In the rows, zero is written as 128.
Each row is followed by its class.
[115 136 101  66 153 156 104 132 119 108 101 114 143 108 115 116 141 116
 132 140 135 135 132 143 126 134 133 129 125 148 148 120 117 135  56 118
 126 170 113 116 134 147 121 124]  k516
[142 134 122  69 140 142 115 128 132 101 108 103 104 118  87 119 124 118
 126 142 130 152 109 129  97 124 143 139 110 143 115 125 125 135  75 107
 104 201 131 131 134 126 144 128]  k516
[178 132 122  79 151 139 117 117 110 109 123 114 135 126 120 104 149 109
 129 131 131 119 126 123 112 135 144 117 118 142 147 112 137 114 111 125
 120 175 127 130 126 133 117 133]  k169
[152 129 118  77 149 142 102 123 125 103 107 117 117 117 119 108 121 111
 124 140 137 158 121 138 113 136 123 135 118 130 140 127 121 126  48 113
 112 181 117 125 128 113 130 129]  k169
[184 130 112 105 149 138 127 120 117 123 115 115 139 131 108 112 146 121
 125 123 134 124 123 131 121 138 131 133 124 129 125 123 135  94 119 126
 121 163 129 124 128  96 123 135]  k169
[235 110 142  89 154 144 126 118 121 126 141 116 125 139 111 118 143 127
 135 168 119  90 124 114 113 144 147 120 115 135 132 123 138  78 144 139
 122 178 123 141 132 132 132 129]  k169
[120 127 127  84 145 147 115 118 121  95 116 126 146 128  79 127 139 118
 136 125 121 127 112 116 104 119 130 135 122 150 127 120  96 124  60 115
 138 194 125 120 131 124 129 121]  k516
[197 123 130  95 144 127 124 122 121 143 127 110 125 135 134 105 140 126
 126 132 134 122 130 125 125 136 147 115 113 138 132 133 169 102 131 132
 112 135 118 129 132 139 129 137]  k169
[187 132 122 121 137 137 126 128 119 125 107 125  95 122 103 114 121 129
 126 131 138 143 121 142 113 127 135 145 131 110 128 111  75  85  75 115
 116 171 132 114 123 114 134 132]  k169
[102 103 124 106 133 136 130 130 132 121 130 130 141 131 103 136 138 118
 128 130 120 134  98 140 130 140 129 129 138 144 129 124 106 133 100 126
 141 148 128 124 128 133 128 119]  k516
[106 125 101  58 136 141 102 123 120 109 116 120 155 125 133 102 135 114
 127 122 135 147 133 144 138 131 135 126 119 141 138 114  98 119  48 117
 133 158 101 109 136 152 126 124]  k516
[171 124 145  71 146 142 114 115 122  95 134 142 140 129 109 129 152  94
 136 155 136 115 128 120 106 141 131 134 126 146 135 122  83  91  93 120
 130 179 130 117 131 118 131 114]  k169
[119 123 109 102 136 148 115 117 128  99 109  99 110 129  73 123 131 132
 124 122 121 155 111 134  66 128 127 147 126 133 117 124  94 138  62 103
 144 190 145 102 140 132 133 122]  k516
[173 145 116  49 171 149  92 128 120  98 110  77 114 115  97  92 149 107
 114 116 131 181 122 136  86 134 143 143  88 145 124 118 150 129  65 120
 110 216 114 111 142 128 131 127]  k516
[168 131 122  89 148 141 124 141 108 125 128 101 115 130 125  96 118 110
 119 130 134 134 131 139 118 145 136 117 109 102 132 119 156 145 118 129
 114 154 124 126 130 141 122 137]  k169
[197 137 123  89 149 140 127 138 112 126 119  71 117 134 126  87 129 118
 128 130 133 126 130 134 118 151 141 129  88 134 142 123 167 106 140 124
 113 159 113 126 125 124 127 144]  k169
[169 120 135 120 139 135 129 114 145 117 129 143 133 129  79 130 136 133
 148 139 123 107 109 108 126 123 123 134 139 125 134 129 102  79 112 125
 154 176 136 123 121 126 112 127]  k169
[106 149 123  82 143 152 105 134 107  91 113  93 116 116  89 119 118 116
 132 135 119 166 102 126 104 125 116 133  83 127 113 112  95 155  45  99
 131 206 110 114 135 125 128 111]  k516
[147 136 101  88 144 143 118 124 122 113  97 119 129 121  96 110 132 116
 129 138 135 142 120 140 133 144 145 138 113 126 139 124  86  98  58 114
 130 166 128 113 124 130 145 115]  k516
[115 128 110 109 130 143 128 122 121 119 116 106 148 127  96 106 125 112
 145 130 116 129 120 130 118 131 137 127 107 147 127 138 161 134 105 126
 135 157 129 114 132 131 127 136]  k516
[221 137 108  87 150 142 120 127 121 125 124  98 105 132  99 104 136 120
 123 135 138 141 124 131 110 133 147 121 111 146 134 113 154  95 110 116
 108 168 125 122 101 123 123 100]  k169
[224 128 131 105 146 128 126 119 116 131 117 120 116 133 122 117 144 133
 133 130 133 126 127 114 118 143 153 133 115 167 124 114 144  86 136 133
 118 156 135 131 119 125 132 153]  k169
[212 127 105 108 150 136 135 123 115 150 126 106 116 129 136  95 136 133
 118 125 143 127 144 136 138 141 150 114 110 119 132 119 130  61 128 129
  99 131 125 115 124 145 145 150]  k169
[126 134 104 137 139 132 131 137 127 124 120  99 121 132  94 121 129 138
 133 116 106 132 133 128 123 133 131 130  90 131 135 126 159 128 120 129
 143 134 136 110 138 117 114 131]  k169
[118 120 122 104 151 160 132 119 122  84 115 135 132 129  29 131 134 121
 130 129  98 139  88 109  86 139 129 142 119 155 131 129  80 118  55 111
 175 235 138 104 137 106 138 113]  k516
[139 125 123  74 154 150 111 123 125 107  73 110 142 123  99 110 140 106
 126 142 131 135 122 126  97 139 135 130 111 135 134 124 120 135  54 113
 136 197 126 116 137 129 135 113]  k516
[196 128 125 106 144 125 133 132 118 115 130  81 125 120  95 111 149 127
 124 123 123 113 117 119 107 154 146 125  92 160 128 125 192 114 154 133
 128 175 141 114 130 134 122 152]  k169
[164 138 141  70 158 145 116 117 117 100 142  99 137 122 107 112 139 119
 136 140 119 108 108 124  91 142 136 122 104 153 128 116 147 136 113 129
 156 210 122 126 130 116 128 141]  k169
[104 119 124  71 147 140 111 124 137  99 131 137 141 110  85 125 137 109
 130 141 130 127 129 124 110 128 123 141 126 160 137 181  63 131  36 105
 163 195 117 131 127 111 135 104]  k516
[145 130 132 117 148 136 136 128 124 110 131 101 111 133 112 128 126 123
 122 176 125 143 111 116 100 137 119 131 114 148 123 130 161 141 120 146
 135 177 124 122 125  90 129 138]  k516
[ 92 126 107  62 139 154  98 108 126  98 109 114 135 114 100 141 141 102
 144 140 120 136 110 123 105 124 123 138 119 152 133 119  83 152  32 118
 177 202 110 114 142 126 123  97]  k516
[165 110 101  68 145 133  97 128 114 136 112 105 132 121 146  86 154 116
 136 123 132 125 138 139 140 142 151 115 100 132 138 116 169 110  89 132
  99 142 113 126 127 141 125 137]  k169
[200 147 111  76 152 139 112 117 128 109 122 105  92 114 109 121 137 128
 125 126 135 150 120 135  99 135 138 138 102 140 126 123 129 104  86 117
 114 180 119 114 125 129 134 105]  k169
[158 127 134 103 139 129 130 133 126 118 124 130 120 133 110 122 139 121
 139 134 119 133 115 118 114 136 127 138 159 131 126 123 120 102 102 110
 133 159 132 125 110 129 121 114]  k516
[191 138 119  96 153 138 118 130 121 114 110  90 107 119 111  96 137 122
 113 133 139 140 120 134 107 134 143 130 101 130 137 121 133 105 100 123
 121 170 110 131 134 145 126 128]  k169
